Where the symbols take the elements:
* | & ! $ * ^
J66 | J243 J643 J211 J182 J584
J919 | J610 J467 J244 J87 J727
J122 | J849 J286 J507 J915 J195
J726 | J534 J962 J915 J122 J849
J428 | J643 J66 J13 J555 J510
J610 | J960 J881 J876 J727 J581
J287 | J439 J32 J581 J960 J809
J243 | J467 J919 J595 J584 J348
J355 | J905 J290 J960 J287 J439
J348 | J934 J727 J51 J567 J284
J195 | J555 J373 J962 J678 J13
J934 | J761 J581 J946 J284 J355
J973 | J32 J287 J934 J881 J92
J510 | J87 J584 J293 J419 J244
J286 | J70 J849 J766 J80 J373
J293 | J788 J746 J182 J66 J243
J581 | J568 J761 J973 J627 J290
J573 | J746 J293 J555 J428 J643
J567 | J284 J876 J919 J51 J946
J875 | J973 J946 J348 J467 J881
J761 | J156 J568 J287 J355 J905
J80 | J373 J195 J726 J766 J623
J70 | J66 J428 J623 J373 J182
J75 | J286 J122 J905 J156 J80
J595 | J567 J244 J643 J746 J51
J727 | J581 J934 J875 J876 J627
J555 | J510 J182 J29 J13 J419
J244 | J876 J567 J243 J788 J875
J643 | J919 J243 J419 J510 J87
J32 | J712 J439 J761 J92 J75
J962 | J29 J534 J80 J286 J70
J627 | J290 J355 J881 J973 J32
J29 | J293 J573 J373 J70 J66
J284 | J355 J627 J610 J946 J287
J766 | J623 J678 J122 J726 J534
J182 | J584 J510 J573 J211 J595
J946 | J287 J973 J727 J610 J960
J849 | J428 J70 J678 J195 J555
J507 | J678 J766 J75 J712 J962
J439 | J726 J712 J568 J809 J122
J419 | J244 J595 J66 J293 J788
J788 | J875 J51 J584 J243 J467
J211 | J595 J419 J428 J573 J746
J373 | J182 J555 J534 J623 J211
J51 | J946 J875 J87 J919 J610
J876 | J627 J284 J467 J875 J973
J623 | J211 J13 J849 J534 J573
J467 | J881 J610 J567 J348 J934
J156 | J80 J915 J439 J905 J766
J290 | J507 J905 J92 J32 J712
J584 | J348 J87 J746 J595 J567
J87 | J727 J348 J788 J244 J876
J960 | J809 J92 J627 J581 J568
J809 | J122 J75 J290 J568 J915
J905 | J766 J507 J809 J439 J726
J534 | J573 J29 J195 J849 J428
J92 | J75 J809 J355 J761 J156
J678 | J13 J623 J286 J962 J29
J915 | J195 J80 J712 J507 J678
J881 | J92 J960 J284 J934 J761
J13 | J419 J211 J70 J29 J293
J712 | J962 J726 J156 J75 J286
J568 | J915 J156 J32 J290 J507
J746 | J51 J788 J510 J643 J919

In the rows, 479 stands for zero.

The rows follow the links: the fewer symbols apart two elements are, the more alike their rows tend to be.

Each row is also shifted at random along 5 hidden directions that mean nothing.

Some elements, each with a row of numbers:
J766 -> [791,473,482,456,305,545,543,445,422,476,500,512,474,455,521,393,496,504,492,458,362,457,549,490,394,397,484,432,519,469,499,438,543,317,402,503,479,544,524,543,486,496,481,444,548,483,431,476,523,482,481,435,410,477,425,497,391,571]
J915 -> [592,525,447,513,396,477,432,586,446,316,430,491,383,465,438,391,470,457,457,458,415,495,478,479,616,509,555,358,527,522,544,511,570,450,414,559,534,601,462,554,604,527,451,517,625,494,626,465,471,636,484,675,459,473,328,472,400,563]
J962 -> [246,393,412,480,582,450,573,371,494,574,519,557,595,429,432,691,479,575,259,462,742,618,487,425,518,398,353,461,538,424,599,574,365,677,502,384,553,519,558,386,503,339,471,553,414,499,501,550,512,319,376,600,539,460,623,436,473,443]
J568 -> [484,433,547,521,475,580,604,454,433,518,407,551,474,457,552,407,505,525,622,458,364,406,534,577,298,494,465,509,546,492,485,381,495,372,441,464,436,490,469,519,455,458,486,477,474,561,287,435,474,408,468,232,409,538,501,471,486,577]
J122 -> [681,508,515,479,560,519,508,481,418,478,420,460,470,434,457,606,470,457,265,457,522,537,549,465,511,355,338,389,490,462,583,470,584,593,420,513,537,528,535,358,562,480,486,495,572,449,424,532,497,533,316,782,449,518,541,435,421,520]
J467 -> [571,604,523,408,502,473,390,526,445,418,383,410,380,489,584,469,536,399,387,438,323,378,497,490,484,433,426,410,378,470,495,430,663,381,380,585,541,494,442,410,592,654,465,443,601,438,411,541,464,679,418,731,511,455,392,447,449,534]
J32 -> [613,453,501,497,663,460,509,447,500,547,401,512,482,517,504,580,547,491,442,422,554,468,472,522,445,530,408,497,461,440,514,500,446,583,493,444,494,469,456,402,522,447,443,499,429,536,376,536,442,459,403,493,542,477,543,401,527,492]
J960 -> [625,453,445,473,333,482,472,397,518,463,552,477,477,500,435,468,495,446,386,424,501,430,535,512,471,331,495,507,402,445,528,537,437,462,417,425,477,433,491,462,483,481,501,540,434,488,541,476,464,422,421,532,484,458,472,486,504,551]
J286 -> [1191,543,505,409,606,458,461,478,448,529,407,453,475,484,583,567,539,479,397,470,444,483,466,443,460,501,375,441,448,446,485,431,574,471,467,534,523,505,484,401,544,547,444,407,527,448,368,567,495,574,442,611,525,449,493,439,444,449]
J881 -> [516,487,481,483,324,514,448,474,485,383,511,456,437,456,473,378,445,419,489,485,398,388,502,534,477,367,524,519,414,522,489,474,506,379,417,480,478,431,438,507,475,538,529,535,487,473,536,413,448,478,484,475,446,505,434,520,517,533]
J876 -> [216,479,502,456,525,494,500,407,487,517,466,479,501,468,527,564,507,473,372,451,505,439,510,512,422,384,384,504,420,452,526,466,503,489,434,459,514,435,473,391,492,496,497,510,450,483,388,511,469,439,384,555,505,483,553,453,508,503]
J875 -> [205,442,527,482,623,485,534,395,507,619,453,483,531,521,494,588,526,477,462,441,540,454,507,517,360,476,399,550,441,416,464,460,417,568,513,412,434,392,497,383,423,427,475,455,366,502,320,511,463,381,392,372,500,498,600,431,549,461]
J195 -> [658,512,510,465,559,516,515,512,404,495,389,496,474,420,577,508,482,516,473,515,414,498,480,464,427,506,382,432,542,503,497,399,576,436,471,539,523,538,485,455,522,511,469,441,563,472,349,505,513,525,466,510,456,503,495,469,427,473]
J555 -> [392,454,460,451,282,545,540,411,435,510,604,462,546,407,435,479,409,502,416,521,472,530,550,437,438,316,454,467,516,473,483,454,492,423,451,472,456,487,587,494,407,425,528,459,503,414,495,459,551,391,458,475,379,501,517,544,396,479]
J211 -> [110,474,458,466,437,487,511,478,452,520,524,481,514,474,433,510,476,505,425,477,513,559,522,430,489,457,461,424,536,447,493,491,487,514,493,481,477,540,558,488,484,426,454,433,518,454,508,512,532,473,457,537,450,470,474,477,388,476]
J92 -> [211,430,434,513,507,449,504,440,513,455,461,558,473,493,441,523,529,510,390,398,585,499,487,513,524,468,479,453,491,443,581,572,406,563,446,423,528,529,468,472,559,423,460,560,459,557,545,516,442,450,414,558,536,449,469,420,497,554]
J80 -> [424,451,629,526,561,644,654,478,349,606,349,506,477,455,537,509,502,507,536,455,349,482,610,548,264,468,354,428,596,450,496,322,592,465,452,509,419,528,570,426,459,434,465,388,554,519,158,484,527,460,347,376,336,587,563,432,390,576]
J573 -> [285,493,374,412,296,445,447,425,483,421,610,466,518,430,423,522,442,495,257,487,559,574,500,374,607,310,468,403,476,457,554,559,494,474,419,485,561,557,561,490,527,464,491,506,544,401,674,525,540,480,453,749,483,422,434,521,377,481]
J29 -> [405,536,545,529,653,495,450,642,409,456,365,434,432,474,447,493,442,446,521,534,452,551,451,448,562,618,458,395,553,520,453,427,581,594,535,573,462,537,486,446,505,499,452,417,587,453,456,472,492,631,469,593,432,534,471,465,435,431]
J934 -> [166,464,446,487,291,521,477,421,484,368,548,485,468,410,451,436,427,460,370,487,472,426,511,523,497,275,477,495,433,522,564,505,485,402,384,447,533,453,461,486,487,501,565,596,483,487,568,431,452,417,435,568,455,489,480,521,513,550]

From each start, follow one symbol. Which element do you reach?
Answers are names.
[691,519,428,467,416,413,385,499,529,373,483,477,407,539,446,435,534,423,412,407,485,434,464,500,589,469,554,433,405,462,524,565,482,463,417,501,530,505,428,504,585,540,457,537,514,498,634,504,429,587,465,650,548,416,360,451,485,538]
*
J960
[352,480,499,591,588,482,472,629,455,376,354,522,401,479,416,419,460,470,583,480,474,515,437,526,584,641,550,410,581,541,510,494,488,577,506,521,484,562,425,539,544,465,455,524,544,548,541,428,441,579,500,491,464,522,422,445,483,517]
$
J905
[335,474,476,435,554,456,499,447,471,582,505,460,532,499,470,597,495,504,392,480,565,559,488,409,471,489,411,459,489,424,466,488,467,567,521,472,473,488,538,415,461,425,455,410,464,432,437,547,523,459,443,541,497,458,527,461,432,419]
!
J510
[534,483,487,495,531,454,467,462,496,478,432,486,449,521,457,531,537,456,382,394,518,457,505,512,503,453,463,453,434,436,538,525,483,551,440,470,498,487,470,426,548,491,454,507,481,520,477,522,447,520,386,621,521,463,481,417,490,543]
$
J960
[581,450,540,479,488,515,518,427,495,565,477,478,499,512,562,419,503,473,665,481,384,370,490,557,291,513,499,603,431,480,381,396,440,368,506,438,388,366,439,491,361,489,504,441,365,511,304,438,461,382,526,145,461,515,533,491,562,463]
!
J881
[407,461,539,490,335,607,576,485,394,519,521,460,510,428,468,400,407,490,573,533,347,497,574,484,357,421,471,477,564,504,427,368,549,379,477,505,398,485,567,520,369,435,514,399,526,450,364,410,549,421,489,315,314,556,502,548,396,498]
*
J29
[299,451,491,596,687,451,477,616,490,408,336,549,421,496,433,458,479,499,595,487,535,520,401,526,582,698,539,446,579,524,510,510,438,626,540,480,484,540,403,518,545,441,447,538,493,577,522,445,412,544,503,444,507,505,457,427,531,482]
!
J507
[632,540,446,455,407,457,421,495,481,366,435,499,400,496,514,435,535,445,369,404,422,420,499,502,548,421,489,393,428,471,568,515,569,406,371,524,570,546,437,490,626,578,465,534,578,506,545,522,448,607,434,725,522,433,368,439,450,590]
*
J355
[911,532,481,467,350,462,379,525,516,376,492,439,391,527,479,330,496,391,558,462,348,362,473,522,508,467,589,495,381,504,438,485,525,349,426,523,466,431,416,546,501,589,486,483,499,486,564,435,434,579,529,482,479,462,354,503,517,520]
^
J32
[586,423,451,463,399,508,550,359,491,495,515,537,520,447,526,507,502,532,393,441,511,444,517,522,393,348,426,513,460,464,552,493,441,415,416,410,524,463,489,457,489,457,507,547,433,523,428,496,477,354,427,463,495,464,535,471,500,546]
$
J92
[479,461,486,480,477,538,566,465,416,501,432,531,501,428,550,474,481,552,491,490,433,506,506,472,408,492,432,439,566,484,511,425,529,418,462,504,501,554,508,502,500,460,473,461,528,503,386,487,515,464,478,432,442,497,490,476,415,511]
^
J29
[232,459,538,477,426,559,551,409,456,519,469,491,491,462,548,442,489,479,539,466,386,387,532,550,313,403,448,543,460,484,471,404,496,360,438,455,446,424,475,473,422,496,519,476,445,510,323,454,475,395,462,308,437,519,525,488,505,532]
&
J581
[515,431,456,546,433,504,514,496,483,454,495,523,485,476,397,448,449,494,512,475,524,521,484,501,514,491,531,464,553,485,518,522,426,534,488,459,463,514,499,535,476,411,477,521,478,518,558,444,473,438,483,436,452,495,464,482,466,506]
!
J766
[661,464,447,453,314,533,534,454,434,438,518,525,506,406,564,365,445,553,578,529,371,470,475,457,407,457,506,468,547,527,468,414,512,275,449,498,501,539,486,590,454,484,504,465,517,483,458,442,527,427,585,326,423,483,428,546,420,494]
*
J195
[516,517,442,468,413,438,386,516,528,364,463,475,409,495,530,358,488,450,577,480,388,381,418,506,519,530,584,518,418,522,451,493,489,350,446,505,501,452,382,549,509,582,488,518,482,498,562,447,430,549,580,439,525,441,377,499,542,490]
&
J287
[109,475,441,460,452,465,485,488,468,498,508,500,498,493,487,463,495,524,507,475,483,528,470,426,499,531,508,432,537,454,468,490,472,457,500,493,476,541,518,541,492,448,440,435,496,473,520,506,521,498,526,457,482,449,431,480,407,464]
*
J182
[540,520,433,439,473,417,405,514,491,458,531,438,478,486,427,516,458,469,396,495,543,560,453,388,600,488,493,427,477,463,472,525,497,545,504,513,499,514,515,469,507,477,454,446,519,419,603,520,510,553,489,654,503,435,433,487,417,416]
$
J13
